In the rows, 147 stands for zero.

Where do the symbols, taken in turn from left to right, take each start?
Answer with the point's row, about right, then its name.
[93,48,125,107,205,37,114,84,161,243,92,208,104,108,116,155,100,212,116]
ρ: [95,46,125,104,204,32,107,92,153,240,94,208,109,110,122,158,100,207,118] z160
[143,74,146,72,88,94,7,162,61,202,157,90,148,164,122,238,158,201,150]
γ: [140,70,142,71,93,87,7,164,57,200,150,96,154,164,125,232,159,199,147] z138
[105,35,119,82,187,24,53,126,94,221,83,185,136,118,144,167,114,194,132]
κ: [95,38,121,98,202,26,89,101,131,236,85,201,120,113,133,158,105,199,122] z157
[164,127,130,104,134,121,36,230,14,86,105,114,222,159,228,141,177,98,186]
ρ: [169,137,128,109,123,133,34,232,15,83,111,106,220,163,223,149,179,101,185] z74
[200,214,177,146,39,239,115,199,111,99,229,44,171,198,133,209,196,134,170]
ψ: [188,238,186,189,64,264,209,148,203,119,248,80,131,186,97,183,179,147,148] z52
[122,140,161,167,153,146,225,56,266,231,185,171,65,135,53,176,112,219,105]
ψ: [103,111,137,166,231,96,232,64,247,210,111,234,88,107,114,107,94,183,111] z99
[180,241,184,198,86,260,234,134,229,126,245,100,124,179,96,169,168,146,144]
ρ: [179,237,185,202,92,261,243,133,233,125,238,108,121,172,97,164,167,147,142] z48
[128,90,108,116,227,61,92,184,64,118,43,202,195,117,234,86,133,103,164]
ρ: [131,94,109,115,216,69,79,192,52,113,47,192,203,124,238,91,141,102,166] z82
[183,207,140,171,155,196,152,229,85,33,122,136,223,161,243,85,178,55,187]
ρ: [180,213,144,172,149,201,152,228,85,31,128,127,223,163,240,88,184,55,188] z7
[108,120,143,170,212,104,236,61,255,218,128,226,80,112,95,122,96,192,108]
ψ: [102,91,115,153,263,58,187,106,179,177,55,251,132,97,173,74,100,145,132] z92
[134,145,170,158,115,162,199,67,252,234,212,140,69,149,40,204,127,226,111]
ρ: [129,140,173,161,124,161,206,64,256,232,207,147,66,141,43,195,123,225,107] z111
[148,138,173,125,60,169,119,106,182,224,232,85,92,172,43,253,152,227,125]
ψ: [131,143,171,157,115,162,202,68,250,234,213,142,68,147,38,205,127,227,112] z112
[185,239,186,191,71,265,217,145,209,122,245,86,127,184,96,180,176,147,146]
κ: [193,231,184,172,47,262,166,168,165,115,247,59,150,196,108,199,190,143,157] z56
[102,96,122,159,257,67,206,91,200,191,70,252,118,97,155,81,96,155,124]
ψ: [120,87,108,128,242,56,113,166,86,134,40,219,184,108,226,76,125,111,156] z85
[145,84,150,77,77,108,10,158,71,200,169,83,145,167,111,247,157,202,148]
γ: [142,81,146,74,79,101,8,162,66,201,165,85,148,166,116,241,157,202,148] z136
[177,147,141,111,103,151,36,233,18,85,133,87,217,175,214,162,188,102,182]
γ: [172,142,136,110,112,143,37,231,14,86,125,95,218,169,215,159,183,102,186] z73
[139,77,145,76,86,94,3,162,61,198,152,90,150,161,121,238,155,196,149]
ρ: [144,79,145,75,79,102,8,160,63,200,162,89,149,164,114,242,156,199,150] z136
[160,194,129,188,210,166,195,199,125,48,90,186,204,135,245,44,153,52,174]
ψ: [181,207,139,171,153,197,150,230,85,30,122,133,223,160,241,83,179,51,186] z8
[106,85,113,143,264,54,165,122,155,166,50,249,146,97,193,73,104,135,137]
ρ: [108,85,111,140,263,52,157,131,140,159,47,242,154,99,200,68,107,130,143] z89
[160,196,130,187,210,170,196,201,124,46,92,189,206,132,248,43,155,55,176]
ψ: [184,209,140,171,154,198,153,229,86,31,123,137,220,159,242,86,181,52,187] z8
[116,41,120,73,159,37,25,145,64,212,94,154,149,131,149,189,130,190,141]
ρ: [118,45,123,72,152,40,19,149,61,208,100,149,151,135,149,190,131,191,144] z146
[103,90,113,146,261,57,178,117,165,169,53,252,141,99,184,72,101,138,133]
ψ: [133,94,110,116,215,68,79,192,53,114,47,193,203,121,238,90,139,103,168] z82
[138,66,136,70,100,81,2,160,55,198,142,104,153,157,129,226,153,194,145]
κ: [121,47,125,70,142,51,11,155,57,206,109,137,155,142,148,202,142,188,146] z144
[152,106,163,89,53,136,40,147,99,210,205,71,129,176,86,260,163,214,142]
γ: [150,102,160,87,58,130,33,148,97,208,196,70,133,176,88,259,162,214,143] z131
[154,114,121,108,159,103,43,223,18,92,85,136,220,148,235,129,166,98,179]
ψ: [188,176,156,121,66,191,54,228,44,87,178,60,205,186,184,189,197,116,178] z68
[197,214,178,150,38,242,116,197,114,100,230,45,174,197,133,207,197,134,167]
ρ: [196,218,177,152,39,247,127,193,122,103,235,46,168,198,126,207,198,136,165] z60
[167,240,177,215,126,249,272,116,254,127,220,135,114,162,105,137,154,142,137]
κ: [182,244,187,198,82,260,234,134,226,125,241,99,124,175,94,167,171,146,143] z49
[127,51,130,69,129,58,5,157,54,201,115,128,155,142,142,206,143,189,144]
ρ: [129,54,131,68,122,61,5,156,53,204,122,122,153,150,140,211,147,189,147] z142
[97,36,118,92,201,26,82,108,121,234,84,200,121,112,134,159,106,199,125]
ψ: [114,41,123,73,161,38,23,146,66,207,92,156,150,131,152,188,132,192,142] z147
[195,200,170,135,43,223,82,210,78,93,210,45,192,193,154,204,201,126,175]
ψ: [193,236,186,176,49,261,177,167,175,114,249,64,142,192,106,196,186,144,155] z55
[107,121,145,171,207,114,238,57,256,223,140,215,77,116,88,127,97,198,109]
κ: [121,139,161,169,161,140,224,55,265,233,181,180,66,132,54,166,110,215,107] z107
[149,144,174,132,69,171,140,98,201,229,234,96,86,169,40,243,147,228,121]
ρ: [146,145,176,137,77,169,149,91,214,229,231,98,82,166,39,239,145,229,119] z118
[159,234,170,221,157,232,292,111,261,121,196,165,117,150,119,111,146,133,135]
κ: [172,239,181,209,116,252,268,120,251,128,222,126,118,164,101,142,157,143,137] z45
[193,180,160,126,60,199,59,225,54,87,186,53,204,191,176,192,197,118,180]
ρ: [188,187,160,128,54,208,70,220,62,88,194,49,197,191,169,197,198,120,179] z66
[159,231,168,224,163,226,294,112,264,121,189,171,119,144,123,101,144,126,135]
κ: [172,238,178,217,122,247,272,117,254,123,217,136,116,160,104,137,155,141,135] z44
[107,114,141,168,223,102,233,65,248,219,119,232,84,110,105,112,95,188,109]
ρ: [103,112,135,169,232,95,230,68,244,209,113,235,88,105,113,108,93,185,115] z99
[103,34,119,85,194,23,62,121,102,225,81,187,131,119,144,164,113,195,132]
κ ρ: [97,41,121,93,200,28,90,104,133,235,83,204,116,111,131,158,105,200,124] z157
[153,127,174,110,50,160,82,124,145,216,226,69,109,178,60,260,160,224,133]
ψ γ ρ: [141,147,176,146,86,171,167,83,224,231,230,111,78,163,37,230,139,230,116] z116
[95,47,130,112,203,42,125,79,171,247,101,208,94,111,105,160,100,215,116]
ψ ψ: [118,44,124,69,144,47,16,155,58,206,103,142,155,138,147,198,138,189,144] z145
[147,141,177,130,65,171,127,101,191,226,231,88,91,172,41,250,149,227,124]
ψ κ ρ: [141,146,174,147,95,170,177,76,232,231,226,119,74,160,34,225,137,230,113] z115
[148,193,130,203,227,165,242,170,171,66,94,215,181,126,222,36,139,67,159]
ψ κ ρ γ: [158,196,129,194,221,165,214,190,140,52,89,199,199,129,243,39,149,57,170] z19
[188,216,145,172,141,206,147,231,84,32,133,123,223,165,237,94,186,58,189]
κ ρ: [178,203,137,172,166,189,158,224,89,33,113,144,220,154,249,74,179,53,187] z10
[114,132,155,170,181,132,233,58,266,229,165,198,69,121,66,153,104,207,106]
κ: [128,140,167,163,131,157,211,61,261,233,203,156,66,145,45,187,119,219,110] z110
[146,88,152,75,68,114,16,158,74,203,176,78,143,172,104,249,161,207,147]
ψ ρ κ ρ: [152,117,167,96,49,147,50,137,118,209,213,67,123,177,77,263,163,218,139] z128
[164,199,133,181,200,170,186,208,110,40,94,177,212,139,249,50,160,50,177]
ψ: [187,209,145,173,141,208,149,230,82,33,136,124,222,164,236,93,184,58,185] z6
[175,200,135,178,182,180,167,217,94,35,102,160,216,149,251,63,169,50,182]
ψ γ: [190,220,148,172,129,212,152,230,86,33,144,111,220,172,232,105,191,57,187] z4
[150,98,156,84,60,124,27,153,86,203,188,75,135,172,94,257,161,209,144]
ρ: [150,104,160,84,56,132,34,152,97,206,200,70,133,174,90,258,161,208,141] z131
[174,239,181,211,106,255,259,125,249,125,228,122,116,167,100,150,159,147,141]
γ: [177,240,184,208,95,259,254,127,240,127,233,114,117,169,97,156,166,144,141] z47
[173,239,183,210,107,256,260,121,247,125,229,120,119,167,99,152,164,144,142]
ρ: [170,239,184,216,114,250,265,121,249,126,226,126,116,165,102,138,161,143,137] z45
[149,203,140,212,227,178,277,143,213,88,115,216,155,123,193,41,131,87,150]
ψ: [158,194,132,191,218,164,216,189,137,51,88,200,197,130,241,41,150,58,169] z19
[162,233,172,221,156,233,290,114,264,124,193,162,118,147,121,110,145,132,135]
ρ κ: [169,237,179,216,123,248,270,116,254,126,221,135,118,161,101,136,155,138,137] z44
z111
γ: [133,145,170,156,115,164,198,68,251,237,214,142,70,145,37,206,127,226,111] z112
[100,37,117,89,197,25,70,117,108,225,81,192,131,114,140,162,115,196,129]
ρ γ γ: [101,35,121,89,199,29,73,112,117,230,83,196,125,115,139,161,108,197,128] z155
[113,38,120,74,165,36,28,144,72,212,89,164,149,128,149,183,128,190,143]
ψ κ ψ ρ: [148,91,154,81,67,113,16,158,72,202,177,78,141,171,107,245,162,204,148] z134
[145,86,151,74,76,107,12,158,68,202,171,84,145,170,113,247,161,204,146]
ρ κ ψ: [153,106,163,91,54,134,39,145,103,206,200,68,128,179,83,256,164,211,141] z130
[197,198,171,137,45,223,86,212,79,92,207,46,189,195,155,203,201,126,175]
γ ρ γ: [195,194,167,133,49,216,76,216,72,92,204,48,194,196,160,198,200,122,176] z65
[152,202,140,210,231,173,267,144,204,83,108,217,160,122,198,39,135,83,153]
κ ρ ρ κ: [152,221,159,223,194,210,297,117,255,111,159,196,130,133,148,74,135,115,138] z35
[169,200,136,177,187,176,172,215,99,37,101,163,217,144,250,62,168,50,180]
ρ γ: [169,199,133,179,189,178,169,214,99,36,102,161,214,146,251,58,168,50,180] z13
[151,140,177,128,67,169,128,101,191,225,234,92,86,171,41,250,149,227,121]
ρ: [148,142,177,134,68,172,138,95,202,227,232,96,83,170,39,246,147,232,124] z119
[139,99,112,110,194,81,63,208,36,103,60,172,211,129,237,106,151,99,171]
ψ γ ψ ρ: [194,209,173,144,42,237,104,205,100,100,226,42,179,198,142,203,201,131,172] z62
[144,81,150,76,76,108,15,159,71,204,169,83,146,168,109,247,160,202,146]
κ ρ γ: [136,62,134,70,108,72,3,159,57,202,134,109,153,153,135,221,150,193,151] z140
z128
κ: [150,94,154,78,63,118,23,155,80,204,183,78,139,169,99,254,161,209,146] z133
[193,225,182,164,40,252,144,180,143,109,245,52,157,197,116,202,194,142,162]
ψ: [183,243,185,201,84,260,237,133,227,122,240,99,124,177,94,167,172,150,141] z49
[183,213,142,173,148,200,151,231,83,31,128,128,224,160,238,88,182,54,186]
γ ρ γ: [179,210,138,172,156,198,150,227,86,31,124,132,221,160,243,83,178,53,185] z8
[193,200,170,140,39,231,95,211,90,95,217,42,183,196,147,205,203,129,174]
κ γ: [185,167,153,116,73,182,48,231,36,86,165,62,210,185,192,182,195,112,182] z69
[159,123,126,105,148,115,40,228,15,93,94,125,221,153,232,134,174,98,182]
γ γ κ: [126,91,110,121,226,61,89,183,63,118,44,200,195,118,235,85,135,102,164] z83
z35
κ ρ ρ: [157,229,161,224,168,221,295,116,260,120,180,178,118,144,127,94,142,125,137] z38
[180,155,145,113,88,161,41,232,24,84,146,80,215,179,206,170,189,108,183]
γ γ κ: [148,113,118,108,172,96,50,220,22,93,75,149,217,142,239,120,165,95,177] z78
[134,145,171,153,107,165,192,71,243,232,219,133,68,154,40,212,130,227,109]
κ: [143,143,176,137,75,170,148,91,211,228,233,97,81,168,38,238,146,229,120] z118
[98,36,119,94,203,25,82,107,125,229,81,202,119,114,135,159,108,200,125]
κ ρ γ ψ: [105,36,121,83,188,26,54,126,96,220,83,185,135,122,146,168,119,193,136] z152
[167,137,134,107,118,133,37,234,16,87,115,106,221,162,225,149,179,100,184]
ρ ψ ρ: [194,204,172,140,42,228,96,206,90,98,216,44,184,197,150,203,198,127,173] z63
[194,198,167,134,44,221,84,209,79,94,212,46,189,196,153,203,201,126,178]
γ ρ γ: [191,195,166,131,49,213,78,218,66,92,205,47,193,193,160,202,198,125,178] z65
[150,98,158,84,61,125,28,151,88,205,190,74,132,173,92,255,164,211,142]
γ ρ: [151,97,158,83,57,127,25,155,88,203,189,71,137,172,96,254,161,210,145] z132
[186,215,146,175,144,204,148,228,84,32,133,123,221,163,234,94,182,53,189]
κ κ ψ: [183,209,141,170,147,201,149,228,83,31,130,127,221,162,240,90,183,53,188] z7
[144,145,178,139,78,172,157,87,219,227,230,105,78,165,37,233,142,230,116]
ψ ψ ψ: [105,86,113,143,263,55,163,122,151,164,46,249,145,96,193,72,101,133,136] z90
[156,196,130,194,225,161,218,184,146,59,90,202,193,130,237,36,146,60,168]
ρ γ γ: [156,193,129,195,229,164,227,176,157,65,91,206,188,126,235,35,145,62,166] z21
[154,120,169,105,47,155,74,130,137,215,221,68,114,177,66,260,159,221,134]
ψ κ ψ ρ: [131,144,170,158,118,160,200,66,251,237,215,141,67,148,41,204,127,226,110] z112
[160,194,130,188,213,167,203,194,131,49,89,192,199,133,242,42,153,56,173]
ρ γ ρ: [161,191,129,187,211,168,198,199,125,47,88,188,205,134,247,46,155,53,174] z17
[187,217,148,173,136,213,147,234,83,31,142,119,219,166,232,100,184,58,185]
γ κ γ κ: [163,193,129,185,211,169,196,198,126,47,91,188,206,135,245,43,157,55,173] z17
[196,217,181,154,37,247,124,193,122,102,233,45,168,199,131,209,196,135,168]
γ ρ κ: [193,194,165,132,49,215,74,218,71,91,203,48,193,196,161,199,198,125,175] z65
[135,146,169,155,108,165,193,72,246,235,219,137,70,151,39,216,127,227,110]
ψ: [112,129,152,171,191,127,236,56,267,229,157,206,72,122,75,146,103,206,110] z104
[151,136,177,120,55,171,108,110,176,225,229,81,96,173,47,254,155,227,126]
ρ ψ: [135,148,173,159,116,162,199,68,250,233,212,141,67,148,40,207,129,229,111] z112
[164,130,130,107,134,125,36,230,16,83,104,115,222,159,228,143,176,97,183]
γ γ κ κ: [111,82,107,133,255,53,133,150,111,145,39,236,169,103,215,72,115,120,145] z87
[121,46,126,73,145,47,14,151,60,207,103,141,153,139,145,198,136,189,146]
ψ: [145,80,146,72,80,98,7,159,64,200,166,86,148,165,119,242,155,202,149] z136
[145,88,153,80,70,115,16,159,75,206,178,81,145,171,105,248,164,206,145]
ψ ρ: [154,129,175,113,51,163,90,120,156,218,228,72,103,174,53,259,157,226,131] z124
[152,139,175,122,59,172,118,106,184,222,234,85,93,174,46,254,154,228,125]
κ κ γ: [149,98,158,84,59,125,28,153,87,204,191,70,136,174,96,255,161,209,146] z132
[179,239,184,204,93,260,246,132,236,128,238,105,121,170,97,161,169,146,145]
ρ: [175,240,184,205,97,256,251,126,240,126,235,111,120,172,99,157,164,143,140] z47
[158,225,162,225,178,221,296,114,261,117,172,186,121,136,132,89,139,120,134]
γ κ ρ ψ: [150,219,153,221,203,199,295,121,246,105,145,206,136,130,160,64,133,108,141] z33
[147,209,144,217,222,185,282,130,227,93,122,212,147,127,182,49,134,96,146]
ψ: [154,194,129,195,225,167,227,177,154,59,90,208,189,129,232,36,145,63,164] z21
[118,44,125,73,151,42,17,148,65,207,98,152,151,136,150,191,133,189,145]
ρ γ ρ: [123,42,126,73,144,47,14,155,56,207,104,140,153,141,146,198,135,191,144] z145
z134
γ κ: [134,64,137,71,107,76,3,160,51,201,133,111,155,155,134,226,149,194,146] z140
[147,83,149,78,76,107,11,157,69,203,170,83,143,167,113,247,160,204,147]
γ κ ψ γ: [150,94,154,81,64,118,19,154,81,200,183,76,140,172,100,252,163,206,146] z133
[152,97,160,82,59,126,28,153,87,204,191,73,137,175,93,254,163,209,145]
κ ψ: [152,117,166,98,52,146,56,137,120,212,214,66,122,176,74,261,161,217,142] z128
[194,220,182,159,38,252,135,188,133,106,238,46,163,195,122,207,197,140,164]
ρ ρ: [193,228,183,169,40,255,162,173,155,107,245,55,154,200,114,203,193,142,161] z57
[194,222,180,157,37,248,134,185,132,103,238,47,163,196,122,208,195,140,166]
ρ: [196,226,181,164,40,252,144,182,144,106,242,51,158,195,120,204,193,142,160] z58
[152,195,130,201,231,166,241,165,172,66,94,212,180,125,221,39,140,69,162]
ρ ψ κ: [160,194,128,191,217,164,206,194,130,51,90,193,203,132,243,39,152,56,171] z18
[165,199,131,182,199,174,187,206,111,44,94,175,211,140,248,51,161,50,179]
γ ρ κ: [157,192,130,194,227,163,222,181,148,58,88,201,193,131,238,37,146,59,168] z20
[111,127,150,170,197,117,236,57,263,223,149,212,72,115,79,136,102,202,107]
ψ ρ: [98,95,116,154,261,62,193,100,190,184,65,252,123,98,167,77,95,150,129] z93
[195,232,155,174,114,229,151,229,91,33,161,100,214,178,215,115,194,66,185]
ρ γ: [196,229,155,177,112,229,152,226,94,35,162,102,215,175,217,117,194,67,185] z1
[191,237,187,180,54,263,187,158,185,115,248,67,141,191,102,192,185,145,154]
ψ: [169,242,178,212,112,253,268,120,251,127,225,126,117,165,102,147,159,144,140] z45
[196,224,180,156,37,251,136,184,134,107,238,48,162,197,121,204,195,139,165]
ψ γ: [186,241,185,196,72,262,219,143,216,123,247,87,126,182,97,180,176,149,149] z51
